Below are the code and all the weights of a small trained network. Each question names an input and a target symbol and asks about switching units off, where a switched-off unit gives its printed mean instead of its output.

import numpy as np


def w(rows, s, z=0):
    codes = np.array(rows[::2]) - 128.0
    scale = np.full(codes.shape[1], s)
    scale[-1] = z or s
    return codes * scale


def norm(h):
    return h / np.sqrt((h * h).mean(-1, keepdims=True) + 1e-5)


def f(y):
    return y / 2 * (1 + np.tanh(0.7978845608 * (y + 0.044715 * y**3)))


def softmax(a):
    e = np.exp(a - a.max(-1, keepdims=True))
    return e / e.sum(-1, keepdims=True)


def log_softmax(a):
    a = a - a.max(-1, keepdims=True)
    return a - np.log(np.exp(a).sum(-1, keepdims=True))


def net(x, mask):
    ids = ['δηλμσφψ'.index(c) for c in x.split()]
    T = len(ids)
    res = E[ids] + P[:T]
    u = 0
    for l in range(3):
        r = norm(res)
        for j in range(3):
            rows = slice(2 * j, 2 * j + 2)
            q, k, v = (r @ M[l][rows].T for M in (Q, K, V))
            z = softmax(np.where(np.tri(T) > 0, q @ k.T / 2**0.5, -1e9)) @ v
            o = O[l][rows]
            res = res + np.where(mask[u + j], z, o[:, -1]) @ o[:, :-1]
        u += 3
        y = f(norm(res) @ A[l][:, :-1].T + A[l][:, -1])
        res = res + np.where(mask[u : u + 4], y, B[l][:, -1]) @ B[l][:, :-1]
        u += 4
    return log_softmax(norm(res)[-1] @ U[:, :-1].T + U[:, -1])


Q, K, V, O, A, B = {}, {}, {}, {}, {}, {}
E = w([
[81,42,99,66,122,177,183],'δ',
[81,236,141,193,118,129,118],'η',
[29,9,209,56,182,74,95],'λ',
[196,114,47,184,148,80,185],'μ',
[136,167,123,105,49,160,179],'σ',
[144,193,187,99,136,12,75],'φ',
[101,99,106,101,88,218,3],'ψ',
],0.0043)
P = w([
[108,72,2,82,130,160,77],'0',
[131,72,66,114,89,138,104],'1',
[131,78,99,133,79,125,122],'2',
[124,101,120,143,84,121,129],'3',
[120,119,142,149,91,109,143],'4',
[122,138,157,158,104,107,153],'5',
[126,144,170,164,116,109,165],'6',
[125,159,185,169,122,98,167],'7',
],0.0032)
Q[0] = w([
[134,199,137,165,55,89,191],'L0H0',
[197,145,56,168,144,236,177],'L0H0',
[145,167,126,158,95,127,105],'L0H1',
[164,84,124,79,147,128,115],'L0H1',
[152,130,99,164,254,68,31],'L0H2',
[121,64,122,4,102,231,117],'L0H2',
],0.0064)
K[0] = w([
[247,186,177,186,109,84,221],'L0H0',
[128,132,56,185,71,238,175],'L0H0',
[108,98,149,91,112,145,184],'L0H1',
[101,119,84,204,171,127,107],'L0H1',
[92,99,154,219,160,54,47],'L0H2',
[102,112,176,2,64,240,103],'L0H2',
],0.0052)
V[0] = w([
[146,154,108,150,177,5,246],'L0H0',
[95,43,18,149,131,135,175],'L0H0',
[84,141,36,73,204,151,100],'L0H1',
[59,91,239,99,64,104,141],'L0H1',
[154,100,171,184,168,102,227],'L0H2',
[70,128,184,78,203,55,111],'L0H2',
],0.0028)
O[0] = w([
[188,111,152,102,106,253,48,142],'L0H0',
[153,194,140,168,162,178,141,198],'L0H0',
[131,80,134,149,69,139,61,136],'L0H1',
[151,151,82,117,118,90,192,113],'L0H1',
[120,135,80,136,85,177,69,98],'L0H2',
[131,129,147,191,115,164,104,4],'L0H2',
],0.0043,0.0031)
A[0] = w([
[81,141,110,68,107,163,76,148],'L0N0',
[77,175,137,138,99,94,108,101],'L0N1',
[99,131,169,105,93,82,166,140],'L0N2',
[130,4,125,151,136,199,114,6],'L0N3',
],0.0047,0.0019)
B[0] = w([
[153,27,80,86,89,82,160,164],'L0N0',
[25,99,12,192,116,65,179,184],'L0N1',
[156,152,55,215,182,127,164,254],'L0N2',
[100,239,81,111,231,5,235,102],'L0N3',
],0.0029,0.0016)
Q[1] = w([
[59,170,173,173,139,120,96],'L1H0',
[162,118,176,76,134,68,60],'L1H0',
[99,137,176,133,179,67,2],'L1H1',
[246,156,72,230,40,107,98],'L1H1',
[179,134,128,148,132,176,63],'L1H2',
[143,134,138,96,90,43,128],'L1H2',
],0.0058)
K[1] = w([
[83,146,170,164,135,50,96],'L1H0',
[166,72,160,109,145,112,69],'L1H0',
[106,114,163,124,154,1,82],'L1H1',
[125,203,189,152,67,167,86],'L1H1',
[90,154,168,119,86,119,125],'L1H2',
[119,157,108,187,133,153,185],'L1H2',
],0.0078)
V[1] = w([
[45,217,38,195,188,148,138],'L1H0',
[141,109,113,145,204,139,167],'L1H0',
[244,189,93,170,75,135,163],'L1H1',
[87,196,131,173,118,216,51],'L1H1',
[84,135,136,2,95,108,48],'L1H2',
[204,103,142,175,156,65,81],'L1H2',
],0.003)
O[1] = w([
[201,41,177,124,69,133,19,184],'L1H0',
[96,123,203,150,69,108,122,117],'L1H0',
[83,46,131,64,209,101,44,251],'L1H1',
[83,67,129,193,78,79,203,64],'L1H1',
[182,74,197,127,60,2,133,97],'L1H2',
[95,115,147,133,121,153,4,76],'L1H2',
],0.0036,0.0026)
A[1] = w([
[156,215,141,69,129,200,186,85],'L1N0',
[191,128,104,123,88,117,143,95],'L1N1',
[131,125,253,134,119,155,175,5],'L1N2',
[99,65,117,90,53,137,137,107],'L1N3',
],0.005,0.0027)
B[1] = w([
[62,96,57,253,167,107,79,253],'L1N0',
[19,84,190,106,137,51,118,167],'L1N1',
[79,63,35,155,168,110,76,84],'L1N2',
[112,91,100,64,245,91,115,188],'L1N3',
],0.0035,0.0023)
Q[2] = w([
[65,254,156,194,46,101,108],'L2H0',
[198,121,105,240,161,215,95],'L2H0',
[174,177,165,126,88,2,60],'L2H1',
[67,198,106,113,37,106,77],'L2H1',
[146,17,87,60,179,85,137],'L2H2',
[183,144,183,103,181,146,115],'L2H2',
],0.0071)
K[2] = w([
[188,190,89,225,38,101,148],'L2H0',
[107,97,197,221,174,249,127],'L2H0',
[202,178,209,84,78,74,1],'L2H1',
[86,133,193,120,34,52,115],'L2H1',
[74,190,139,49,228,127,141],'L2H2',
[161,233,190,135,144,152,169],'L2H2',
],0.0061)
V[2] = w([
[170,96,95,120,138,183,101],'L2H0',
[39,144,162,156,129,205,82],'L2H0',
[98,183,119,52,133,137,94],'L2H1',
[99,48,126,131,63,97,103],'L2H1',
[132,159,147,39,153,117,145],'L2H2',
[3,134,83,90,60,152,98],'L2H2',
],0.0038)
O[2] = w([
[124,170,137,170,122,48,97,151],'L2H0',
[115,83,108,97,183,35,198,18],'L2H0',
[189,95,171,147,113,98,180,162],'L2H1',
[143,190,88,145,211,172,203,206],'L2H1',
[41,106,110,173,130,91,135,184],'L2H2',
[104,162,254,124,111,93,173,249],'L2H2',
],0.0038,0.0018)
A[2] = w([
[114,122,109,127,159,169,159,3],'L2N0',
[59,105,98,208,136,114,151,36],'L2N1',
[154,78,110,128,165,80,109,113],'L2N2',
[99,48,162,3,159,150,140,73],'L2N3',
],0.0074,0.0026)
B[2] = w([
[157,210,208,97,79,73,60,131],'L2N0',
[216,47,99,235,147,37,179,253],'L2N1',
[62,165,182,105,105,140,167,153],'L2N2',
[99,118,32,3,33,192,141,202],'L2N3',
],0.005,0.004)
U = w([
[166,69,80,224,158,41,192,187],'δ',
[187,120,68,171,167,253,16,102],'η',
[94,125,166,149,118,153,137,19],'λ',
[163,128,242,103,14,33,42,101],'μ',
[124,119,147,135,137,149,125,4],'σ',
[44,239,149,135,225,142,190,97],'φ',
[79,88,59,45,56,158,177,232],'ψ',
],0.006,0.0034)

Each question gives the input, a string of symbols that net reads in full, and the target symbol t.
The units are the heads (2 rows each of Q, K, V and O) and the neurons (one row each of A and B). Each row of codes is followed by its name. A weight is (code - 128) times the scale printed after its matrix; where a second scale follows, it is the last column's (O, A, B and U).
mask holds one flag per unit, layer by layer, with each layer's heads first. A switched-off unit (its flag False) gives its mean, the last column of its rows in O or B, instead of its output. The means were averaged over made-up inputs and are rounded, as every weight is.
A unit's drop is (log p(t) with every unit on - log p(t) with that unit switched off) / (log p(t) with every unit on - log p(t) with every unit switched off).
The circuit of an input: a set's keep is (log p(t) with only the set's units on - log p(t) with every unit switched off) / (log p(t) with every unit on - log p(t) with every unit switched off). Starting from the 12 units with the biggest drops (on a tie, the unit counted first), units are removed one at a time, each time the one whose removal leaves the highest keep (on an exact tie, the one counted first), for as long as the keep stays at least 0.8.
circuit, biggest first: the units of the circuit, biggest drop first
most important unit: the unit with the biggest drop
top k neurons: the k neurons with the biggest drops, biggest first
k most important neurons of layer l: the k neurons of layer l with the biggest drops, biggest first
drop when u is switched off: that unit's drop, to one decimal
input σ λ μ, target η: most important unit => L2H0
input φ λ φ η μ σ σ μ, target φ: 2 most important neurons of layer 2 => L2N1, L2N2
input η μ λ λ λ ψ δ σ, target ψ: circuit, biggest first => L0H0, L1H1, L1N3, L2N3
input δ η μ σ ψ, target ψ: top 2 neurons => L0N0, L1N0
input δ λ μ δ, target δ: top 2 neurons => L1N0, L0N3
input σ φ μ ψ σ ψ φ, target η: top 3 neurons => L2N1, L1N3, L2N2
input φ μ φ η φ φ σ μ, target μ: 3 most important neurons of layer 1 => L1N0, L1N3, L1N1
input σ φ σ η μ σ η φ, target φ: 3 most important neurons of layer 2 => L2N1, L2N3, L2N0
input ψ ψ σ φ λ σ σ ψ, target δ: top 2 neurons => L0N1, L0N2
input σ μ μ σ σ φ μ, target φ: top 4 neurons => L2N2, L1N0, L2N1, L2N3
input η σ η, target φ: top 2 neurons => L1N0, L2N1
input η μ σ η, target η: 3 most important neurons of layer 1 => L1N3, L1N0, L1N1
input λ η φ μ μ λ σ μ, target ψ: 2 most important neurons of layer 0 => L0N2, L0N1
input μ σ φ μ μ σ φ, target η: most important unit => L2H2
input λ σ φ σ σ σ μ μ, target η: top 2 neurons => L2N1, L1N0
input η μ μ μ φ η μ, target μ: 2 most important neurons of layer 2 => L2N1, L2N2
input φ σ φ, target φ: top 4 neurons => L2N1, L2N3, L0N2, L2N0
input φ σ η σ ψ λ, target ψ: 2 most important neurons of layer 2 => L2N3, L2N1
input φ σ δ δ, target δ: top 2 neurons => L1N0, L0N1
input σ μ λ ψ σ η η ψ, target δ: most important unit => L0N1
input φ η μ η, target η: drop when L1H2 is switched off => 0.2
input ψ μ σ μ λ μ, target ψ: drop when L0N2 is switched off => 0.5
input δ η μ λ, target ψ: drop when L1N0 is switched off => 2.0
